Each name stands for a flat space through zero: a line, a plane or more. A row that begins with a name and a colon came from that space; any other row is followed by the name of the space it lies nearest, among the names in its block.
j318-j903: [  7 -30   7 -29  -3 -14  18  -2   9  -4  13 -17  27 -17 -13  -7  26   9
  13  11   9  14  -1]
j92-j668: [  1   5  39 -19  31 -36  58  -6  -5  -2  -2 -37  29 -22   0  25  48  -2
  33  24  -5   1   8]
j585-j956: [ 12   4  11  -3  -6  14 -16  -2   6  29 -27 -22 -38 -13  10  16   9  -6
   6  -2  10  -6  -2]
j814-j290: [ -2 -17 -17   2  -8 -17  14   9   1   1 -17 -23  37 -11  -2  22  -1  -1
  45  -3 -30 -18 -15]
j814-j290: [ 23 -12   0  -7 -32  16 -19  -9  13  21 -27 -47   7  -6  16  22 -14 -14
  13  -9  16   2 -12]
j359-j736: [-15  -1 -21  11 -16   0 -33   2  -2  17   3  22 -13   7  -8  -9 -20   2
 -14  -7  -8  -6   0]
j585-j956: [-14  13   3  11 -25 -15 -33 -22  -5  43  -3 -13   4  10   4  14 -22 -21
 -22   3   8   4   8]
j585-j956: [-10 -21  37 -47 -31 -39 -35 -32  12  69  25 -37   5 -25 -18  -6  29   7
 -28  18  49  39  23]
j318-j903: [-12  31   6  24  27 -18  43  -5 -20 -41  15  13  46  26   9   8 -14 -14
  -2   7 -19  -3   5]
j585-j956: [ 21 -19  16 -32  11  18   9  15  17 -13   0 -11 -25 -27  -1 -12  33  33
  17  -9  20  10  -2]
j92-j668: [ 33 -23   3 -20  29  19  61  25  11 -58 -12 -18  19 -20   5   3  33  18
  53  -3 -10  -6 -19]
j359-j736: [  1 -30 -14 -20  -4  -7   8  19  11 -22  11  -2  30 -16 -12 -12   6  33
  29 -14  -9   2 -10]
j92-j668: [-22   3 -39  33 -50 -20 -42 -14  -9  24  -6 -10  58  27   6  21 -70 -25
  -2 -16 -24 -11 -10]
j814-j290: [ 14  12 -10  16  -3  21  10   0  -2 -43   2  -1  33  25  20   2 -38  -7
  -4 -17   3   4  -9]
j318-j903: [ 17 -40  -3 -31 -12   4   4   6  17   0   0 -19   8 -22 -12  -9  24  13
  19   3  11   9  -9]
j92-j668: [-1  4 18 -9 11 -9 11 -4 -1  8  2 -8 -7 -9 -1  3 20  2  1  8  6  4  7]
j359-j736: [-35 -22  -7 -19 -33 -47 -50   3   7  68   4 -15   4 -33 -23   6   5  34
  21 -13 -11  -3   7]
j304-j962: [-26 -33 -45  -1  -3  -9 -25  39   5   9   0  42 -25 -25 -32 -21   9  46
  35 -18 -45 -28 -11]
j318-j903: [ -1  -5  27 -17  12 -38  45 -18  -5   4   8 -33  47  -9  -5  17  32 -17
  14  30   0   9   7]
j814-j290: [  7  -4  -5   1 -12   4  -3  -5   2  -3  -4 -12  17   6   6   5 -14  -8
   1  -3   4   3  -5]
j304-j962: [ 10   3  17  -9   2   0   4  -1   5  14 -18 -30  -9 -16  10  19  14   2
  18  -3   6  -2  -1]
j304-j962: [ -4 -60 -44 -14 -19 -26  22  21   9 -13  -5 -13  68 -22 -26   3   8  12
  65   2 -47 -20 -26]
j318-j903: [ 24 -42 -28 -18  -9  26  10  24  18 -42  -1   0  20 -11  -6 -18   0  24
  31 -17  -5   0 -23]
j585-j956: [ -9 -59 -80  10 -45  15 -38   9   5 -10  20  57  22  23 -38 -46 -37 -14
 -21   7 -25  -7 -21]
j359-j736: [  7 -50 -32 -23 -31   8 -23  13  18  -3   9   2  17 -13 -19 -23  -5  22
  13 -11   1   6 -15]
j304-j962: [ 11 -20 -24   0 -11  33 -20   3   6  -9   6  33 -30  11 -11 -31  -7  -7
 -29   5  10   4  -6]
j359-j736: [-12   0 -24  18 -36  13 -63 -14  -2  48  -6  23 -40  17  -7 -10 -30 -25
 -43   3   7  -3   3]
j92-j668: [ 55 -49  23 -62   4  42  14  22  38 -10 -21 -45 -42 -54   1  -9  61  41
  42 -11  39  15 -15]
j814-j290: [  6   7   8   7   2  15  -9 -11  -3  32 -19   4 -52   0   0   5  17 -31
 -20  23   7  -8   4]
j92-j668: [ 10 -28   4 -19 -19 -25  18  -7   9  15 -16 -59  56 -21   1  30  11  -8
  45   6  -6  -1 -12]
j359-j736: [ 15 -19  -2  -7   3  -2  35   0   3 -15 -11 -23  31  -6  -1  11  15 -15
  27  14 -10  -5 -12]
j304-j962: [-25   9   6  -5  14 -42  26   5  -8 -34  38   5  70   4  -4  -5 -10  33
  13 -14 -13  12   9]
j814-j290: [ 23   0  27 -23 -36  31 -57 -33  16  40   9 -19 -42   7  10 -17 -11 -14
 -67   1  76  42  15]
j359-j736: [-19  44   0  24  51   5  28  31 -15 -76  30  57   3  19  10 -20 -19  49
   0 -34 -21  -4   8]
j304-j962: [  4 -37 -33   2 -19  -8  16   0   1  -7  -7  -8  48   3 -14   4  -5 -25
  23  17 -26 -12 -19]
j585-j956: [ -5 -19  14 -25 -23 -20 -24 -20   7  48   9 -20  -2 -14 -14  -3  17  -5
 -17  16  24  18  11]
j318-j903: [ 32  -9  19 -10  20  11  56  -8   2 -21 -18 -31  12  -5   8  16  35 -32
  19  30   4  -1  -8]
j318-j903: [  5  -3   5  -3  -1  -2   6  -3   1   9  -9 -14   0  -6   2   9   9  -8
   8   7   0  -3  -2]
j585-j956: [ -5   3   7  13   3 -19  15 -19 -12  49 -30 -17 -18  -5  -6  30  29 -53
   6  44 -20 -23   2]
j304-j962: [  1 -15 -22   2  -7  16  -8   1   1 -23  21  35   3  18 -12 -32 -14  -3
 -28   4   5   9  -2]
j304-j962: [-11   8  11 -13  15  -3 -12  19   6  -5  15  15 -25 -17  -2 -14  10  52
   6 -26   6   6   9]
j814-j290: [-15  14 -17  29  27  -7  33   4 -20 -31   9  43  10  24  -8  -7  -3 -22
  -7  20 -35 -17   0]
j92-j668: [ -7  28  26   2  32  -4  17   1  -8  -8   8  14 -26  -1   4  -2  19  10
 -11   4   5   3  15]
j814-j290: [ 24  34   2  20  33  37  31  35   2 -61 -33 -12  -8  -2  40  26 -18  31
  52 -47 -20 -24 -18]
j585-j956: [ -7  34  24   7 -22  -6 -43 -20  -1  43  -8 -31  -9   5  23  23 -29  -2
 -21 -19  27  11  13]
j92-j668: [  7 -18 -28   9   0   8  22   9  -2 -34   0  13  30  11  -5  -6 -10 -11
  14   5 -22 -10 -16]
j359-j736: [-16  22  12   0  11  -6 -16   7  -2   0  16  17 -18  -2   2  -9  -5  32
 -12 -20   7   7  13]
j318-j903: [-17  38 -17  40   9  10 -12   8 -15 -22   3  37  -7  30  13  -1 -44   1
 -17 -21 -19 -13   2]
[-26   5  29 -18   1 -47  -2 -22  -6  32  32  -4  19  -6 -16  -6  20   4
 -24  20  16  23  25]	j318-j903
[  1  45  24  30  50 -10  70  -4 -24 -36 -15  -6  19  17  21  33  11 -33
  17  20 -27 -19   2]	j359-j736
[ 39 -24   7  -9  -3  15  46 -18   5  -7 -28 -45  25   0   7  22  24 -56
  17  38   5  -2 -16]	j359-j736
[ 28 -69 -25 -28   1  13  45   5  12 -28   4   9  17 -12 -33 -28  47 -23
  15  44  -8   0 -19]	j92-j668
[ 25  -4   5  14 -10   7  26 -32  -7  29 -40 -39   4  11   9  36  12 -85
  -2  50  -2 -13 -10]	j359-j736
[ 12   0  -2   6   0   8   9   1   1   3 -24 -18  -3  -4   9  18   2 -15
  19   3  -9 -13  -9]	j318-j903
[ -1  28  25  10  18  -5  17 -18 -12   9  -2  -2 -14  10   8  11  12 -28
 -21  22   8   2  12]	j318-j903
[ -7  33  17   6 -12  -3 -29  -9  -1   7   8 -14   9  11  22   9 -36  16
 -18 -30  23  16  11]	j585-j956
[  6 -17  -4   0   1   0  11  -4  -1  31 -27  -8 -28 -13 -12  12  33 -33
  13  33 -15 -19  -6]	j585-j956
[-18   9  12   4  18 -27  21 -15 -15  10  16  17   3   7 -14  -4  21 -22
 -20  33  -7   2  15]	j92-j668
[ -6 -64 -53  -3 -36  -4 -20  -6   3  30   3  30   2   1 -45 -27  10 -37
 -12  41 -22 -11 -14]	j585-j956
[ 16  -4  11  -8 -31  21 -37 -30   7  36  -1 -14 -26  11   4  -6  -9 -33
 -49  14  45  23   7]	j814-j290
[ 19 -29 -35   0 -10  26   6  26  12 -38 -14  -2  20  -5   2  -3 -16  17
  39 -24 -19 -14 -26]	j318-j903
[  7  23  26  -3  34   1  35  10  -2 -32   0  -8   1  -6  15   9  15  20
  18 -10   2   1   4]	j585-j956
[-38  23   4   4  22 -37   8  10 -13 -34  50  38  39  11  -8 -21 -16  46
 -10 -21 -10  13  18]	j304-j962
[-17  18 -17  17 -15  24 -64   3  -1  12  18  52 -51  21  -2 -32 -38  17
 -54 -23  16   8  11]	j359-j736
[-16 -10 -34   4 -29  13 -65  20  10  13   7  30 -26  -2  -8 -23 -36  41
  -7 -40  -3  -3  -4]	j318-j903
[-17  18  -2  14   8 -10   1  -6 -12 -19  28  30  17  24  -3 -15 -19  -1
 -30   1   0   9  11]	j304-j962
[-22  -6 -43  32  -9  -2 -19   4 -13  18  -7  44 -18  16 -20  -8 -15 -27
 -11  16 -39 -28  -6]	j304-j962
[ 12  -3  10  -7  18  -5  42   4   0 -27  -3 -17  27  -6   5  10  17  -1
  26   6  -7  -2  -5]	j359-j736
[-26  13  17  -7 -10 -40 -10 -21  -7   5  42  -2  52  13  -4  -8 -20  10
 -30  -3  19  29  20]	j585-j956
[ 17 -34  29 -53   0  13 -10 -12  19  13  33   9 -42 -19 -24 -47  51  15
 -45  24  59  42  17]	j318-j903
[-33  -2  -4  10  27 -31  16  -3 -19  31   9  48 -37  -4 -36 -13  46 -22
 -14  49 -33 -20  14]	j814-j290
[  2   2 -12   4 -30  14 -45   2   8  17 -10 -11  -7   2  12   5 -34  12
  -2 -30  10   1  -5]	j92-j668
[ -9   7   4   6  13 -12  15  -5  -9  -3   9  14   3   7  -7  -4   9 -11
 -10  17  -7  -1   6]	j92-j668
[ -3  12  11   5  11 -10  18  -7  -7  -5   4  -2  11   6   3   6   4 -11
  -4  10  -2   1   5]	j318-j903
[ 33  33 -42  60  14  84   3  30  -6 -60 -52  32 -49  35  38  12 -53 -23
  12 -32 -30 -42 -31]	j318-j903
[ 10 -13 -14   2  13  15  21  15   1 -23  -8  14  -9  -4  -6  -7  13   0
  17   5 -17 -13 -11]	j585-j956

Each name stands for a flat space through zero: a line, a plane or more. A row that begins with a name and a colon came from that space; any other row is followed by the name of the space it lies nearest, among the names in its block.
j974_j574: [  2  15 -14   0  -9  31 -34 -10  15  11   3 -30  12  -5   3   1 -19  -7
  10 -16 -24  46  10]
j904_j467: [-16  15 -20 -36  -5  17  -6  12   1 -20  -9  30   7  -5  11  12  30  -9
 -33  -3  12   3  35]
j653_j109: [-43  -9   0 -37   4 -16 -23   7 -12   0 -15 -10  33 -39  -8  23  33   6
  44  26   7   7 -50]
j230_j807: [ -6 -19  20   9  33 -18  -9   0 -22  -5   3   9  35   1  16  25   2 -43
 -30  22  -6 -13 -70]
j335_j986: [ 23 -15  17 -13 -13 -12  31 -18  13  10  -2  -1 -13  10 -16  -3 -11   2
  10   7  -4 -17   3]
j230_j807: [  2  38 -22 -24 -14  25   8 -38   8   8   9 -24 -12   8  19   5   6 -35
   1 -28  -9  28  12]
j335_j986: [-29  19  22 -15  -9  26   0  32  -5  29   3   9  13 -36 -20 -17   4  36
  34  18  13  20   9]
j335_j986: [  3 -18  -8  -7   3 -18  -3  -9  11  11  -8   8  11   7 -24  12   2   7
   0  13   0 -16   7]
j904_j467: [ 41  12  39  -9 -19  20  66  -3  15  24  11  37 -29  19 -17 -31 -22   6
 -27   0   7 -20  51]
j793_j697: [ 35 -41  21 -26 -25   5  23  25  11 -72 -17  28 -27  14  22  -1 -10  -5
 -52   1  -7 -16  32]
j230_j807: [ 15 -14 -24  15  -2   0 -30  14  25   3 -14  18   7   8 -29  -5 -11  38
 -12  -3  -4  -2  61]
j335_j986: [ 73  12  29 -36 -28  -7  27 -27  31 -22 -30   3 -13 -28   2 -25   9  11
  37 -30 -11   3   6]
j230_j807: [ 30   4  -5  -1 -34   5  30 -17  26   6   0 -17 -46  14 -16 -26 -19  32
  29 -21  -3   0  55]
j974_j574: [  8  10  21 -16 -20  26  10 -12  13  27   8 -21  -1  -8 -11 -10 -23   0
  26   1 -15  29   1]
j974_j574: [ 27  31  -4 -12  -9  21  13 -24  11  -2   2   1 -10   7  18  -7   2 -25
 -17 -28  -7  15  20]
j230_j807: [-22 -43  22 -22   0 -15   0  23 -10 -18  -8   5  14 -10  -6  19   1   2
   2  38   1 -13 -35]
j335_j986: [-13  18 -13   6  13   9 -37  20  -4  -4  -9  13  26 -21   4   0  17  11
  -3  -6   5  15   5]
j974_j574: [-59 -25 -48  -3  10 -33 -22  21 -13 -10  -8   7   0   5 -18  25  33  29
   7  23  27 -30  14]
j653_j109: [ 33 -14  18  27   2 -10  22  -3   4   0   5   7 -17  20  -3 -14 -24   1
 -16  -3  -5 -20   6]
j904_j467: [ 12  35  12  32 -14  16  34  -9   6  53  22 -17 -35   3 -24 -44 -25  38
  44 -16   8   6  34]
j904_j467: [-39 -47 -16 -13   8 -18 -40  13   4  10 -10  -4  37  -1 -33  36  -2  12
   7  42  -6  -4 -14]
j904_j467: [-24  -2 -21 -35  -5 -10 -23 -15   1 -11 -14 -26  15 -20   5  24  26  -9
  33   2  -4  15 -30]
j653_j109: [-15  17 -23 -42  -2  -4  19 -30  -2  -2   0   5  -3  10  11  23  34 -36
 -14  -4  11 -10   0]
j904_j467: [ 23  13  30  -6 -25  20  57  -7  17  44  16  13 -30  14 -31 -31 -27  22
   8   4   5  -8  49]
j335_j986: [ 35  17 -51  16  -4 -27  -4 -48  33  23 -11 -11 -18  22 -29  -8   7  24
  25 -35   0 -15  55]
j335_j986: [ 60  31  31  -4 -11  17  15  -8   4 -44 -11   1 -16 -22  47 -29   3 -19
  -2 -45 -12  20 -13]
j653_j109: [ 13 -35   9 -30  -2 -23  21  -8   7 -21 -12  21   1  15  -4  21   7 -18
 -28  19  -1 -31  -6]
j904_j467: [ -8  -4 -23   1  26 -25 -41   9  -7 -25 -21  21  35 -15   8  20  35  -4
 -14   0   7 -11 -19]
j653_j109: [ 28  30  16  19  17  -8  39  -7 -14  -3   8  33 -15   8  21 -19  15 -18
 -31 -19  18 -29  -2]
j904_j467: [-38  20 -29  42   3  10 -30  10  -9  31  16 -37  -8  -6 -12 -14 -10  36
  46  -9   5  25  11]
j793_j697: [ 31 -73  37 -12 -32  38 -18  40  28 -44  -9   2   2  17  -3   6 -70   2
 -52  25 -45  27  32]
j974_j574: [ 15   3 -14  24  14  -6 -40  11   5 -15 -15   8  18 -12   3  -5   6  15
  -3 -15  -4   7   7]
j793_j697: [ -2  -1  13 -47 -10  14   2 -13   7   1  -5  -2  20 -11   3  18   5 -29
  -3  10 -12  17 -19]
j974_j574: [-30   2 -58 -15 -20  27 -55 -10  20  -3  -3 -45   3   6  -2  21  -8   3
  15 -15 -21  49  38]
j653_j109: [-38  11 -12  13 -10  37  19  -7 -12  29  41 -32 -29  38   9   4 -33 -27
 -18   4  -5  21  15]
j793_j697: [ 46   4 -85 -18 -17 -28 -41 -65  59  -9 -36 -23  -5  21 -26  16  18  15
  22 -48 -18   3  73]
j793_j697: [ 55 -40 -22  -2   4 -47 -31 -17  17 -84 -42  -1   1   4  28  19  18 -14
 -17 -26 -18 -21 -17]
j974_j574: [-40 -22 -13  37  34  -5 -34  14 -32 -12  18 -13  20  20  27  30 -10 -40
 -41  17  -7   1 -52]
j230_j807: [ 12  38   2  44  25  -4   7 -25  -7  53  20  -4   7   6  -8 -17  -6  -7
  11 -15   4  -3 -15]
j793_j697: [ 15  26 -27   5  -3 -18  19 -17  11  11  -6  15 -24   6 -15 -18  24  28
  15 -23  22 -25  47]
j230_j807: [  9   0   9  30   3 -10   8  15   0  13   1   9 -11  -4 -18 -24  -7  39
  19   0  11 -15  16]
j653_j109: [ -3 -58  27  31 -10   8 -11  31   4   4  11 -20  -4  15 -22  -3 -62  24
   1  32 -23   8  -2]
j974_j574: [ 32  -2  21  42  29 -21 -29  25  -3  -7 -18  29  30 -26  -5 -19   4  29
   2  -4   3 -12 -19]
j335_j986: [-16   8  -9 -24  -5   8 -34  17  -3 -31 -19  -7  17 -36  17   6  26   8
  21  -7   0  25 -13]
j335_j986: [  3  -6 -30   2  10 -24 -22 -12  23  35 -15  18  23   4 -48   8  11  32
  11   8   6 -19  36]
j793_j697: [ 24  -5   3 -29 -14  -2  12  -8  16 -17 -15  14  -5  -1  -1   1   8  -1
  -8  -5  -2  -7  19]
j793_j697: [-31  34 -27  13  17  -5 -16 -24 -10  43  12 -23  14  -6  -8   6  16  -5
  33  -6   8  11 -21]
j653_j109: [ -7  -9  -7 -22  -4  -6   5 -10   3  -4  -3  -1   1   5  -2  15   8 -12
  -4   7   0  -5  -3]
j230_j807: [ 55 -10   5  44  29 -23   3 -50  12  29  11  -4  14  41  -5   8 -33 -45
 -36 -10 -26 -18 -27]
j793_j697: [  8  27 -71  22   5 -33 -12 -36  13   1  -9 -11 -26  19  -7  -4  32  21
  21 -42  17 -20  47]
j230_j807: [  7  14   2   3  16  -2   9 -46  -2  36  17 -19  16  17   4  17  -9 -52
  -7  -2 -15   5 -43]
j974_j574: [ 38 -15  35  31  22 -27   9  18 -10 -21 -11  33   7  -8   8 -16   1   8
 -17   1   6 -32 -28]
j904_j467: [ -8  -2  -8  -5   5   8  -7  18  -1  -8  -3  28   8   5  -1   6   8   1
 -34   6   7  -6  26]
j653_j109: [ 80  48 -21   8   7 -18  18 -39  24 -18 -22  38 -16   7  15 -25  34  -5
 -24 -61  10 -25  49]
[-27 -62  39   9  -3  -1  18  27 -15   5  19 -10  -4  20 -12  14 -45  -4
 -14  52 -10 -13 -34]	j653_j109
[ 32 -22  39  -3 -10  15  44   8   6  -5  11  29 -17  29   0  -8 -33 -17
 -55  13  -7 -18  22]	j904_j467
[-30  80 -35  -3  25  38 -34 -11 -23   3  12   2  28 -17  50  10  42 -54
 -29 -37   8  42 -14]	j230_j807
[ 20 -28   7 -11 -25  -5  17   7  14 -30 -11  -2 -29   7  -2  -8 -12  20
   4  -1  -4 -10  25]	j230_j807
[ -6  -3   4   0  -8  17  13  15   5  17   9  17  -7  13 -17  -7 -15  14
 -18  12   5  -3  39]	j904_j467
[-32 -57  -8 -28   3   1 -32  22  -4 -36  -8   6  28  13   7  47  -6 -30
 -49  37 -15   1 -18]	j904_j467
[ 25  25   9   1   3   4  27   6   9  17  -3  49  -4   1 -15 -23  12  19
 -22  -8  19 -22  49]	j904_j467
[ 38  -2  33  14  19 -20   3  27  -6 -28 -22  50  15 -25   8 -20  19  17
 -17  -3  13 -27 -12]	j653_j109
[ 15  10  20  14   5  -5  23   4 -19 -30   4   2 -20  -3  36 -14   6 -16
  -8 -16   6  -9 -28]	j230_j807
[  3  22 -20  32   9   5 -22  11   9  29   0  15   7  -3 -24 -19  -1  39
   7 -12   9   3  46]	j230_j807
[ -7   2  -2   8  15 -24   0  15  -7   5 -10  28   9 -13 -15  -6  25  28
   9   8  23 -28   3]	j974_j574
[ 44 -22  55  41 -12   0  51 -18   3  25  27 -32 -37  27  -6 -28 -67  -4
  15   3 -23  -6 -26]	j904_j467
[-13 -10   8  -1  -3  19  24  10 -10  -3  19  10 -15  29  11   7 -17 -25
 -47  13   1  -6  12]	j653_j109
[ 41  18  28 -16 -15   7  19  -6  14  -6 -13   8  -6 -23   2 -24   3  11
  21 -17  -3   8   5]	j335_j986
[-64  14 -10  -6  -6  37   1   9 -22  24  32 -28  -6  10  11  13 -11 -21
  -4  15   2  29  -6]	j653_j109
[ -4  -8   3   8  -6  16  24  -2  -3   5  21  -2 -22  34   6   2 -25 -21
 -36   5  -4  -4  17]	j653_j109
[  4 -16  16 -24 -12 -41  47  16   4   2 -20  40 -21 -17 -39 -18  32  61
  37  21  37 -57  26]	j974_j574
[ 33  24  18 -19 -23  25  15 -17  23  18  -3  -8  -6 -13  -8 -21 -13   7
  23 -17 -12  25  22]	j974_j574
[ 17   7 -29 -15 -11 -24 -10   8  23 -14 -34  28  -7 -21 -28 -16  38  62
  31 -16  22 -20  61]	j974_j574
[ -4  -6  10  -5 -14   1  12  29  -7 -32  -8   7 -23 -14  10 -16   8  28
  11  -2  13  -6  13]	j230_j807
[  4  -4   8   3   4 -12   8   7  -2  -1  -5  14   0  -5  -6  -6   7  12
   4   5   9 -16  -2]	j974_j574
[ 24  10 -10 -41 -29  -3 -10 -18  13 -59 -29 -33 -17 -32  34  -2  26  -2
  43 -36 -11  26 -14]	j335_j986
[-16  27 -10 -47 -28  23  22  -9  13  19   0   2 -13  -9 -14  -4  17  11
  21  -3  11  13  42]	j904_j467
[ 34 -12 -21  12   5 -29 -24 -17  18 -20 -23  -4   4   1  -5   2   6  11
  10 -19  -9 -10   5]	j793_j697
[-68   7  13 -11  11  -4  10   4 -37  31  22 -28  11 -20   3  15  15 -13
  43  32  15   5 -74]	j653_j109
[ 67  -4  61   8  -4  -6  39   0   8  -9  -8  22  -9 -11   4 -32 -18   5
   0  -7  -7 -15 -16]	j974_j574
[-19  -5   6  16  -3  12  20  29 -19 -17  16   9 -28  15  17  -9  -9   3
 -27   5  13  -9  15]	j793_j697
[ -6 -30 -10 -25 -14   5   9  -8  11  -9   2  -2  -8  28  -5  23 -14 -20
 -30  15 -10  -5  19]	j653_j109
[ -6 -24   5  21  -3  24 -46   6   4   0   8 -46  19   0   6  10 -47 -11
   7   5 -38  47 -28]	j974_j574
